Below are the code and all the weights of a small trained network. Each question names an input and a class and asks about switching units off, where a switched-off unit gives its printed mean instead of its output.

import numpy as np


def w(rows, s, z=0):
    codes = np.array(rows[::2]) - 128.0
    scale = np.full(codes.shape[1], s)
    scale[-1] = z or s
    return codes * scale


def norm(h):
    return h / np.sqrt((h * h).mean(-1, keepdims=True) + 1e-5)


def f(y):
    return y / 2 * (1 + np.tanh(0.7978845608 * (y + 0.044715 * y**3)))


def log_softmax(a):
    a = a - a.max(-1, keepdims=True)
    return a - np.log(np.exp(a).sum(-1, keepdims=True))


def net(x, mask):
    res = np.array(x, float).reshape(1, 8) / 4 @ E
    u = 0
    for l in range(4):
        y = f(norm(res) @ A[l][:, :-1].T + A[l][:, -1])
        res = res + np.where(mask[u : u + 5], y, B[l][:, -1]) @ B[l][:, :-1]
        u += 5
    return log_softmax(norm(res)[-1] @ U[:, :-1].T + U[:, -1])


A, B = {}, {}
E = w([
[109,123,144,125,124,142],'x0',
[78,89,151,125,102,3],'x1',
[114,123,124,136,143,134],'x2',
[116,127,134,128,128,136],'x3',
[125,125,131,127,128,130],'x4',
[121,128,129,128,127,134],'x5',
[129,127,137,125,122,130],'x6',
[119,113,113,12,159,122],'x7',
],0.0064)
A[0] = w([
[112,1,119,165,143,84,150],'L0N0',
[76,90,165,233,56,31,62],'L0N1',
[141,115,214,92,138,35,84],'L0N2',
[118,43,120,103,59,166,192],'L0N3',
[94,209,128,223,85,107,252],'L0N4',
],0.0033,0.0023)
B[0] = w([
[112,203,121,150,83,122,183],'L0N0',
[128,254,161,169,191,29,239],'L0N1',
[88,114,114,144,73,155,171],'L0N2',
[185,189,139,166,204,154,170],'L0N3',
[175,134,135,168,106,145,255],'L0N4',
],0.0053,0.0022)
A[1] = w([
[102,67,206,110,124,4,227],'L1N0',
[167,202,93,122,56,98,238],'L1N1',
[1,37,143,59,97,48,6],'L1N2',
[161,167,69,231,96,147,218],'L1N3',
[187,103,90,184,123,157,123],'L1N4',
],0.0042,0.0016)
B[1] = w([
[70,189,66,120,67,120,252],'L1N0',
[4,123,169,120,220,251,187],'L1N1',
[188,80,6,68,30,156,201],'L1N2',
[117,70,204,185,54,202,219],'L1N3',
[65,8,156,103,138,82,149],'L1N4',
],0.0038,0.0032)
A[2] = w([
[207,142,168,186,156,30,6],'L2N0',
[116,100,178,203,14,19,135],'L2N1',
[215,152,93,2,224,199,90],'L2N2',
[161,147,138,69,163,118,59],'L2N3',
[197,146,167,224,118,209,120],'L2N4',
],0.0042,0.0015)
B[2] = w([
[51,198,180,42,134,113,128],'L2N0',
[96,196,175,141,253,174,249],'L2N1',
[62,202,240,118,241,88,252],'L2N2',
[114,151,118,89,175,237,124],'L2N3',
[135,2,30,69,39,35,228],'L2N4',
],0.0046,0.003)
A[3] = w([
[128,97,149,152,115,98,77],'L3N0',
[171,1,142,172,79,185,93],'L3N1',
[122,89,159,118,172,133,19],'L3N2',
[113,131,33,56,74,88,8],'L3N3',
[121,171,128,95,161,59,150],'L3N4',
],0.0093,0.0016)
B[3] = w([
[85,139,127,73,111,210,137],'L3N0',
[247,22,138,128,139,39,253],'L3N1',
[126,116,190,105,121,152,133],'L3N2',
[129,84,1,86,44,187,209],'L3N3',
[162,111,134,159,106,193,228],'L3N4',
],0.007,0.0052)
U = w([
[226,8,145,164,128,86,166],'0',
[121,157,198,52,246,195,2],'1',
[51,210,171,221,113,77,149],'2',
[92,116,8,61,54,139,163],'3',
],0.013,0.00096)

Each question gives the input, the list of numbers given to net, and the class t.
The units are the neurons (one row each of A and B). Each row of codes is followed by its name. A weight is (code - 128) times the scale printed after its matrix; where a second scale follows, it is the last column's (A, B and U).
mask holds one flag per neuron, layer by layer. A switched-off neuron (its flag False) gives its mean, the last column of its row in B, instead of its output. The means were averaged over made-up inputs and are rounded, as every weight is.
A unit's drop is (log p(t) with every unit on - log p(t) with that unit switched off) / (log p(t) with every unit on - log p(t) with every unit switched off).
The circuit of an input: a set's keep is (log p(t) with only the set's units on - log p(t) with every unit switched off) / (log p(t) with every unit on - log p(t) with every unit switched off). Starting from the 12 units with the biggest drops (on a tie, the unit counted first), units are removed one at a time, each time the one whose removal leaves the highest keep (on an exact tie, the one counted first), for as long as the keep stays at least 0.8.
circuit, biggest first: the units of the circuit, biggest drop first
unit that matters most: the unit with the biggest drop
k most important neurons: the k neurons with the biggest drops, biggest first
k most important neurons of layer l: the k neurons of layer l with the biggest drops, biggest first
drop of u: that unit's drop, to one decimal
input [-7,-5,-2,2,0,5,5,2], class 1: 2 most important neurons -> (L2N2, L3N1)
input [-3,0,-5,-6,5,5,5,6], class 1: circuit, biggest first -> (L2N2)
input [3,8,-4,-5,3,4,8,1], class 3: 3 most important neurons -> (L1N2, L2N2, L1N0)
input [2,6,7,-4,-1,4,2,0], class 2: 2 most important neurons -> (L0N1, L2N4)
input [-5,0,-7,-8,-1,-3,8,5], class 1: 2 most important neurons -> (L2N2, L2N4)
input [1,-1,-5,3,-1,1,-6,8], class 1: 2 most important neurons -> (L2N2, L2N4)
input [-4,1,8,6,5,7,5,0], class 2: 2 most important neurons of layer 3 -> (L3N1, L3N3)
input [-8,-4,3,6,-2,8,0,1], class 1: 3 most important neurons -> (L2N2, L3N1, L0N4)
input [0,-8,3,8,-4,-1,0,0], class 0: 4 most important neurons -> (L2N4, L2N1, L0N1, L3N1)
input [-6,1,6,8,-4,4,0,-1], class 2: 2 most important neurons -> (L0N1, L3N1)
input [-1,-6,4,0,4,0,1,0], class 0: 2 most important neurons -> (L2N4, L2N1)
input [-1,1,-7,3,-7,-5,7,-6], class 2: 3 most important neurons -> (L0N1, L3N1, L2N1)
input [-8,-4,5,-6,4,-5,4,1], class 1: 2 most important neurons -> (L2N2, L3N1)
input [-6,-2,3,-5,3,7,2,8], class 1: unit that matters most -> L2N2
input [4,0,-8,8,1,-2,-8,1], class 1: drop of L0N3 -> 1.0
